Here is a tiny trained network, its code and every weight. The questions are about switching its units off for an input and a target symbol, where a switched-off unit gives its printed mean instead of its output.

import numpy as np


def w(rows, s, z=0):
    codes = np.array(rows[::2]) - 128.0
    scale = np.full(codes.shape[1], s)
    scale[-1] = z or s
    return codes * scale


def norm(h):
    return h / np.sqrt((h * h).mean(-1, keepdims=True) + 1e-5)


def softmax(a):
    e = np.exp(a - a.max(-1, keepdims=True))
    return e / e.sum(-1, keepdims=True)


def log_softmax(a):
    a = a - a.max(-1, keepdims=True)
    return a - np.log(np.exp(a).sum(-1, keepdims=True))


def net(x, mask):
    ids = ['βγδεζηθλμξπστφψω'.index(c) for c in x.split()]
    T = len(ids)
    res = E[ids] + P[:T]
    u = 0
    for l in range(2):
        r = norm(res)
        for j in range(3):
            rows = slice(3 * j, 3 * j + 3)
            q, k, v = (r @ M[l][rows].T for M in (Q, K, V))
            z = softmax(np.where(np.tri(T) > 0, q @ k.T / 3**0.5, -1e9)) @ v
            o = O[l][rows]
            res = res + np.where(mask[u + j], z, o[:, -1]) @ o[:, :-1]
        u += 3
    return log_softmax(norm(res)[-1] @ U[:, :-1].T + U[:, -1])


Q, K, V, O = {}, {}, {}, {}
E = w([
[142,107,133,164,112,165],'β',
[128,108,126,152,116,156],'γ',
[120,128,109,181,105,151],'δ',
[190,108,151,138,131,152],'ε',
[91,90,103,136,111,165],'ζ',
[120,108,126,151,121,157],'η',
[116,140,108,171,125,172],'θ',
[134,119,139,154,137,151],'λ',
[82,147,66,98,106,147],'μ',
[155,81,130,105,159,147],'ξ',
[96,68,99,108,151,159],'π',
[97,106,113,177,102,178],'σ',
[157,99,126,136,101,150],'τ',
[174,203,92,108,54,150],'φ',
[4,198,250,27,144,187],'ψ',
[162,93,135,128,119,143],'ω',
],0.025)
P = w([
[128,120,123,247,215,170],'0',
[142,119,150,197,140,185],'1',
[143,114,150,164,118,165],'2',
[153,112,152,144,110,141],'3',
[154,109,152,130,106,127],'4',
[156,106,154,121,107,114],'5',
[158,103,154,114,109,104],'6',
[158,105,154,109,107,97],'7',
[156,108,155,103,111,92],'8',
],0.011)
Q[0] = w([
[165,134,156,119,125,82],'L0H0',
[143,168,187,250,147,62],'L0H0',
[144,179,138,170,126,101],'L0H0',
[146,97,134,157,126,202],'L0H1',
[195,45,113,58,160,130],'L0H1',
[112,124,98,143,167,179],'L0H1',
[50,68,120,142,175,108],'L0H2',
[150,101,150,131,87,208],'L0H2',
[162,113,170,147,156,114],'L0H2',
],0.015)
K[0] = w([
[195,172,179,160,172,158],'L0H0',
[216,99,48,233,137,128],'L0H0',
[140,204,90,173,139,78],'L0H0',
[149,124,228,122,133,108],'L0H1',
[65,118,254,52,151,107],'L0H1',
[18,94,145,143,138,124],'L0H1',
[125,69,48,138,173,199],'L0H2',
[169,113,153,166,63,156],'L0H2',
[156,80,215,122,176,125],'L0H2',
],0.0087)
V[0] = w([
[35,147,88,177,222,158],'L0H0',
[129,87,30,168,101,146],'L0H0',
[101,174,159,37,94,113],'L0H0',
[108,133,254,126,131,181],'L0H1',
[193,61,156,172,147,101],'L0H1',
[172,202,109,148,50,124],'L0H1',
[137,77,109,85,226,239],'L0H2',
[53,42,179,67,134,136],'L0H2',
[176,120,55,143,62,119],'L0H2',
],0.0088)
O[0] = w([
[123,68,69,147,226,220,118],'L0H0',
[79,143,122,219,158,63,190],'L0H0',
[181,129,141,148,146,166,122],'L0H0',
[99,106,95,134,253,100,139],'L0H1',
[57,81,18,121,185,215,131],'L0H1',
[119,101,114,3,102,76,213],'L0H1',
[178,134,194,75,40,62,140],'L0H2',
[145,207,169,99,11,80,1],'L0H2',
[94,94,163,160,192,139,254],'L0H2',
],0.0071,0.0066)
Q[1] = w([
[113,153,124,206,124,237],'L1H0',
[214,81,112,130,202,254],'L1H0',
[87,171,98,75,150,145],'L1H0',
[52,146,50,213,108,185],'L1H1',
[142,84,171,177,92,77],'L1H1',
[185,129,160,26,76,123],'L1H1',
[146,111,122,173,21,201],'L1H2',
[182,221,78,169,65,70],'L1H2',
[181,153,76,77,57,56],'L1H2',
],0.011)
K[1] = w([
[124,137,101,218,113,216],'L1H0',
[213,118,111,135,221,253],'L1H0',
[99,224,83,87,83,198],'L1H0',
[109,147,47,152,80,77],'L1H1',
[99,58,91,166,168,129],'L1H1',
[86,132,195,81,184,157],'L1H1',
[114,133,94,118,43,128],'L1H2',
[197,154,33,192,47,29],'L1H2',
[137,175,31,116,143,62],'L1H2',
],0.013)
V[1] = w([
[228,100,156,142,198,88],'L1H0',
[47,51,177,118,164,225],'L1H0',
[60,88,124,202,207,94],'L1H0',
[193,27,64,175,70,141],'L1H1',
[126,49,156,201,218,106],'L1H1',
[74,242,78,187,120,157],'L1H1',
[104,102,165,108,115,181],'L1H2',
[130,55,85,222,120,115],'L1H2',
[144,254,72,133,85,217],'L1H2',
],0.008)
O[1] = w([
[85,133,116,167,188,153,147],'L1H0',
[158,109,122,7,153,95,242],'L1H0',
[110,131,209,114,141,164,192],'L1H0',
[63,123,110,86,122,63,236],'L1H1',
[123,139,108,191,62,111,170],'L1H1',
[85,94,92,154,198,131,243],'L1H1',
[108,145,123,159,136,93,182],'L1H2',
[170,161,114,102,194,144,255],'L1H2',
[153,121,183,94,94,94,213],'L1H2',
],0.011,0.003)
U = w([
[155,126,147,163,120,122,52],'β',
[185,157,158,177,133,115,93],'γ',
[99,255,201,111,87,237,177],'δ',
[100,125,63,153,193,181,250],'ε',
[121,159,140,148,112,140,55],'ζ',
[114,100,161,8,123,79,79],'η',
[119,160,52,154,27,75,220],'θ',
[214,152,93,142,100,194,99],'λ',
[119,168,148,151,107,141,73],'μ',
[207,127,150,155,138,137,63],'ξ',
[144,80,93,117,55,230,58],'π',
[121,153,143,151,115,125,50],'σ',
[143,213,156,163,132,122,94],'τ',
[177,65,137,142,112,152,3],'φ',
[98,125,125,136,86,167,31],'ψ',
[117,178,140,140,112,138,56],'ω',
],0.01,0.0053)

Each question gives the input, a string of symbols that net reads in full, and the target symbol t.
The units are the heads (3 rows each of Q, K, V and O). Each row of codes is followed by its name. A weight is (code - 128) times the scale printed after its matrix; where a second scale follows, it is the last column's (O and U).
mask holds one flag per head, layer by layer. A switched-off head (its flag False) gives its mean, the last column of its rows in O, instead of its output. The means were averaged over made-up inputs and are rounded, as every weight is.
A unit's drop is (log p(t) with every unit on - log p(t) with that unit switched off) / (log p(t) with every unit on - log p(t) with every unit switched off).
The circuit of an input: a set's keep is (log p(t) with only the set's units on - log p(t) with every unit switched off) / (log p(t) with every unit on - log p(t) with every unit switched off). Starting from all 6 units, units are removed one at a time, each time the one whose removal leaves the highest keep (on an exact tie, the one counted first), for as long as the keep stays at least 0.8.
units of the circuit, in order: the units of the circuit, biggest drop first
heads that matter: for each layer, one digit per head in row order, 1 if its drop is at least 0.15 and else 0, layers parted by /
drop of u: that unit's drop, to one decimal
input ζ μ π ζ, target η: units of the circuit, in order => L1H0
input φ φ σ ξ φ μ ξ μ ξ, target θ: heads that matter => 101 / 010
input ψ φ μ, target π: units of the circuit, in order => L0H0; L1H2; L0H2
input ξ φ ω ω, target η: heads that matter => 111 / 110
input ψ φ ε δ, target θ: heads that matter => 101 / 011
input ψ μ φ θ φ φ φ φ, target λ: heads that matter => 011 / 110
input π π φ φ ξ μ ξ π, target θ: heads that matter => 001 / 010
input μ ξ ξ, target η: units of the circuit, in order => L0H2; L1H0; L0H1; L0H0
input γ ξ φ ξ, target η: units of the circuit, in order => L1H0; L0H2; L0H1; L1H1
input ξ η π φ φ, target η: heads that matter => 111 / 011
input ξ φ φ φ, target θ: units of the circuit, in order => L0H1; L1H0
input φ π ω φ ψ β μ, target π: units of the circuit, in order => L0H0; L1H2
input ω θ λ ω ψ ξ μ φ φ, target λ: heads that matter => 101 / 110
input ω ω ω μ φ ω φ, target η: units of the circuit, in order => L0H2; L0H0; L1H2; L1H1
input μ φ π θ μ ξ ω, target ε: units of the circuit, in order => L1H2
input φ φ φ ζ μ μ μ, target θ: heads that matter => 010 / 100
input π φ β φ π, target η: units of the circuit, in order => L1H0; L0H2; L0H1
input μ φ φ η φ μ ξ, target ε: heads that matter => 011 / 001
input ξ φ φ φ μ π τ, target ε: heads that matter => 001 / 001
input η ξ τ φ, target ε: units of the circuit, in order => L0H2
input φ π β δ μ ψ μ, target δ: heads that matter => 111 / 010
input ω ζ θ φ γ φ ζ, target η: heads that matter => 001 / 100
input ω π φ π, target η: units of the circuit, in order => L1H0; L0H0; L0H2; L0H1
input μ ξ φ φ ξ ξ, target θ: drop of L1H2 => -0.1
input λ ξ ω π φ, target ε: drop of L1H2 => 0.0
